[[122 144 139 154 129]
 [117 141 139 143 129]]
->
[[129 154 139 144 122]
 [129 143 139 141 117]]

[[123 135 118 133 138 106 130]
 [123 121 108 133 138 115 130]
 [123 127 115 133 138 109 130]
 [123 140 121 133 138 108 129]
 [123 109 118 133 138 132 130]
 [123 109 118 133 138 138 130]
 [123 141 131 126 138 114 127]
 [123 113 112 133 138 122 130]
 [123 113 130 133 138 141 130]
 [123 124 109 133 138 115 130]
 [120 138 137 119 138 115 126]]
->
[[130 106 138 133 118 135 123]
 [130 115 138 133 108 121 123]
 [130 109 138 133 115 127 123]
 [129 108 138 133 121 140 123]
 [130 132 138 133 118 109 123]
 [130 138 138 133 118 109 123]
 [127 114 138 126 131 141 123]
 [130 122 138 133 112 113 123]
 [130 141 138 133 130 113 123]
 [130 115 138 133 109 124 123]
 [126 115 138 119 137 138 120]]

[[139 137 126 138 140 127 135 141 139 127 140 137 140 126 132]
 [143 141 127 141 144 126 133 143 142 127 144 141 143 127 135]
 [123 123 126 124 123 129 131 126 126 128 123 123 124 127 125]
 [129 128 127 129 129 128 131 130 130 128 129 128 129 127 128]
 [108 110 127 110 106 128 120 108 108 128 106 109 107 127 118]
 [105 108 128 108 103 131 121 105 108 129 103 107 105 129 117]]
->
[[132 126 140 137 140 127 139 141 135 127 140 138 126 137 139]
 [135 127 143 141 144 127 142 143 133 126 144 141 127 141 143]
 [125 127 124 123 123 128 126 126 131 129 123 124 126 123 123]
 [128 127 129 128 129 128 130 130 131 128 129 129 127 128 129]
 [118 127 107 109 106 128 108 108 120 128 106 110 127 110 108]
 [117 129 105 107 103 129 108 105 121 131 103 108 128 108 105]]

[[151 112 142 136 112 112]
 [152 118 124 127 111 118]
 [139 145 119 132 114 145]]
->
[[112 112 136 142 112 151]
 [118 111 127 124 118 152]
 [145 114 132 119 145 139]]

[[109 150]
 [112 137]
 [132 141]
 [135 145]
 [113 142]
 [137 134]
 [116 143]
 [114 105]]
->
[[150 109]
 [137 112]
 [141 132]
 [145 135]
 [142 113]
 [134 137]
 [143 116]
 [105 114]]

[[124 130 131 128 132 127]
 [126 125 138 123 121 125]
 [133 121 124 123 114 133]
 [127 125 134 124 123 127]
 [111 128 141 125 131 125]
 [123 139 135 126 141 117]
 [121 140 136 113 154 126]
 [128 133 127 143 117 114]
 [115 125 140 127 119 123]]
->
[[127 132 128 131 130 124]
 [125 121 123 138 125 126]
 [133 114 123 124 121 133]
 [127 123 124 134 125 127]
 [125 131 125 141 128 111]
 [117 141 126 135 139 123]
 [126 154 113 136 140 121]
 [114 117 143 127 133 128]
 [123 119 127 140 125 115]]

[[137 114 119 133 122 117 119 119 134]
 [129 133 131 131 110 138 127 120 142]
 [120 137 114 111 145 140 128 110 130]
 [120 125 124 124 140 129 125 137 122]
 [134 142 130 118 138 131 141 108 122]
 [133 107 122 139 124 110 116 139 127]
 [145 130 152 134 114 129 139 114 126]
 [117 129 120 135 118 127 120 151 136]
 [119 119 144 121 144 139 126 138 114]]
->
[[134 119 119 117 122 133 119 114 137]
 [142 120 127 138 110 131 131 133 129]
 [130 110 128 140 145 111 114 137 120]
 [122 137 125 129 140 124 124 125 120]
 [122 108 141 131 138 118 130 142 134]
 [127 139 116 110 124 139 122 107 133]
 [126 114 139 129 114 134 152 130 145]
 [136 151 120 127 118 135 120 129 117]
 [114 138 126 139 144 121 144 119 119]]

[[129 120 120 132 132 122]
 [128 120 121 130 132 124]
 [129 129 129 128 127 127]
 [128 122 124 130 130 123]
 [129 125 125 130 129 125]
 [127 145 146 122 116 135]
 [130 103 100 138 146 117]
 [130 107 105 137 143 119]
 [129 129 129 128 126 127]
 [129 116 117 133 133 119]]
->
[[122 132 132 120 120 129]
 [124 132 130 121 120 128]
 [127 127 128 129 129 129]
 [123 130 130 124 122 128]
 [125 129 130 125 125 129]
 [135 116 122 146 145 127]
 [117 146 138 100 103 130]
 [119 143 137 105 107 130]
 [127 126 128 129 129 129]
 [119 133 133 117 116 129]]
